Here is a tiny trained network, its code and every weight. The questions are about switching its units off for an input and a target symbol, where a switched-off unit gives its printed mean instead of its output.

import numpy as np


def w(rows, s, z=0):
    codes = np.array(rows[::2]) - 128.0
    scale = np.full(codes.shape[1], s)
    scale[-1] = z or s
    return codes * scale


def f(y):
    return np.maximum(y, 0)


def softmax(a):
    e = np.exp(a - a.max(-1, keepdims=True))
    return e / e.sum(-1, keepdims=True)


def log_softmax(a):
    a = a - a.max(-1, keepdims=True)
    return a - np.log(np.exp(a).sum(-1, keepdims=True))


def net(x, mask):
    ids = ['Πβλξσω'.index(c) for c in x.split()]
    T = len(ids)
    res = E[ids] + P[:T]
    r = res
    for j in range(2):
        rows = slice(2 * j, 2 * j + 2)
        q, k, v = (r @ M[0][rows].T for M in (Q, K, V))
        z = softmax(np.where(np.tri(T) > 0, q @ k.T / 2**0.5, -1e9)) @ v
        o = O[0][rows]
        res = res + np.where(mask[j], z, o[:, -1]) @ o[:, :-1]
    y = f(res @ A[0][:, :-1].T + A[0][:, -1])
    res = res + np.where(mask[2:14], y, B[0][:, -1]) @ B[0][:, :-1]
    return log_softmax(res[-1] @ U[:, :-1].T + U[:, -1])


Q, K, V, O, A, B = {}, {}, {}, {}, {}, {}
E = w([
[171,122,111,209,254,133,103],'Π',
[103,138,111,195,231,66,205],'β',
[133,71,112,79,106,172,54],'λ',
[177,178,159,199,62,199,13],'ξ',
[60,61,69,49,91,117,187],'σ',
[90,226,147,183,20,111,147],'ω',
],0.0098)
P = w([
[239,187,93,37,194,100,133],'0',
[51,99,153,175,163,126,105],'1',
[163,52,156,208,101,85,139],'2',
[148,169,2,163,70,198,142],'3',
[14,92,178,192,40,168,129],'4',
[153,34,141,216,91,64,172],'5',
],0.0092)
Q[0] = w([
[226,132,128,135,199,171,59],'head 1',
[153,83,109,149,204,62,188],'head 1',
[4,99,175,163,140,182,112],'head 2',
[173,77,141,162,96,111,153],'head 2',
],0.015)
K[0] = w([
[176,95,110,161,175,157,39],'head 1',
[119,120,88,161,188,112,205],'head 1',
[112,94,135,109,6,173,122],'head 2',
[211,194,127,40,151,101,126],'head 2',
],0.015)
V[0] = w([
[139,175,96,166,51,193,112],'head 1',
[113,93,193,118,120,83,138],'head 1',
[64,77,73,141,166,85,254],'head 2',
[141,241,169,218,108,99,192],'head 2',
],0.0086)
O[0] = w([
[114,95,115,87,222,104,181,2],'head 1',
[97,94,144,156,99,104,84,64],'head 1',
[244,89,196,135,51,88,158,238],'head 2',
[158,141,90,89,125,2,12,48],'head 2',
],0.0085,0.00099)
A[0] = w([
[171,73,195,138,103,109,148,207],'neuron 1',
[57,108,134,162,140,162,119,36],'neuron 2',
[91,94,216,169,119,198,171,34],'neuron 3',
[130,170,69,81,123,194,130,16],'neuron 4',
[151,64,238,149,95,125,147,40],'neuron 5',
[98,41,142,144,149,148,149,184],'neuron 6',
[147,202,76,2,177,106,133,84],'neuron 7',
[59,98,72,132,148,66,44,30],'neuron 8',
[131,167,94,160,94,145,70,219],'neuron 9',
[151,130,116,79,194,167,209,170],'neuron 10',
[110,173,124,115,127,212,176,82],'neuron 11',
[160,116,215,138,77,70,79,3],'neuron 12',
],0.009,0.004)
B[0] = w([
[149,219,87,124,117,167,150,254],'neuron 1',
[89,125,67,79,201,188,177,208],'neuron 2',
[147,51,253,114,175,107,120,250],'neuron 3',
[170,207,142,186,36,91,106,157],'neuron 4',
[197,241,147,64,160,147,169,213],'neuron 5',
[110,145,128,186,78,176,108,239],'neuron 6',
[236,77,107,144,144,139,214,183],'neuron 7',
[101,188,220,38,146,104,93,194],'neuron 8',
[89,131,96,188,57,116,85,205],'neuron 9',
[202,101,115,74,150,1,148,205],'neuron 10',
[138,69,103,158,115,63,116,203],'neuron 11',
[143,8,55,59,218,119,179,206],'neuron 12',
],0.0074,0.0063)
U = w([
[115,164,76,232,2,156,95,254],'Π',
[174,111,82,65,190,104,167,136],'β',
[111,38,154,140,169,141,146,74],'λ',
[87,186,90,84,167,180,128,90],'ξ',
[150,190,210,125,111,176,140,60],'σ',
[116,110,204,117,113,49,78,107],'ω',
],0.0089,0.0042)

Each question gives the input, a string of symbols that net reads in full, and the target symbol t.
The units are the heads (2 rows each of Q, K, V and O) and the neurons (one row each of A and B). Each row of codes is followed by its name. A weight is (code - 128) times the scale printed after its matrix; where a second scale follows, it is the last column's (O, A, B and U).
mask holds one flag per unit, heads first, then neurons. A switched-off unit (its flag False) gives its mean, the last column of its rows in O or B, instead of its output. The means were averaged over made-up inputs and are rounded, as every weight is.
A unit's drop is (log p(t) with every unit on - log p(t) with that unit switched off) / (log p(t) with every unit on - log p(t) with every unit switched off).
The circuit of an input: a set's keep is (log p(t) with only the set's units on - log p(t) with every unit switched off) / (log p(t) with every unit on - log p(t) with every unit switched off). Starting from the 12 units with the biggest drops (on a tie, the unit counted first), units are removed one at a time, each time the one whose removal leaves the highest keep (on an exact tie, the one counted first), for as long as the keep stays at least 0.8.
units of the circuit, in order: the units of the circuit, biggest drop first
k most important neurons: the k neurons with the biggest drops, biggest first
drop when u is switched off: that unit's drop, to one decimal
input σ β β β σ, target σ: units of the circuit, in order => [head 2; neuron 5]
input ω λ ξ, target ω: units of the circuit, in order => [head 2; neuron 8]
input σ β ω, target σ: units of the circuit, in order => [head 2; neuron 5]
input β Π β ξ σ, target σ: 2 most important neurons => [neuron 5; neuron 3]
input λ σ ξ β Π, target ξ: units of the circuit, in order => [head 2; neuron 2]
input β β ξ ω β, target ω: units of the circuit, in order => [head 2; neuron 8]
input λ λ λ λ λ ω, target λ: units of the circuit, in order => [head 2; neuron 3; head 1]
input ξ β λ λ λ σ, target ξ: 2 most important neurons => [neuron 8; neuron 2]
input λ λ β Π λ β, target λ: units of the circuit, in order => [head 2; neuron 3]
input ξ β λ, target ξ: units of the circuit, in order => [head 2]
input λ ξ β β Π, target ξ: 2 most important neurons => [neuron 2; neuron 8]
input σ β ξ, target σ: units of the circuit, in order => [head 2; neuron 5]
input ξ β ω β σ ω, target ξ: 2 most important neurons => [neuron 8; neuron 2]
input β λ λ ω, target β: most important neuron => [neuron 10]
input Π Π ω Π λ λ, target Π: 2 most important neurons => [neuron 3; neuron 12]
input β β β Π β, target β: 3 most important neurons => [neuron 12; neuron 5; neuron 6]
input λ σ β β β Π, target λ: drop when head 2 is switched off => 3.1
input ξ β σ β β λ, target ξ: drop when head 2 is switched off => 0.9
input β λ λ ξ, target β: drop when neuron 6 is switched off => 0.1
input λ β β β, target Π: most important neuron => [neuron 3]
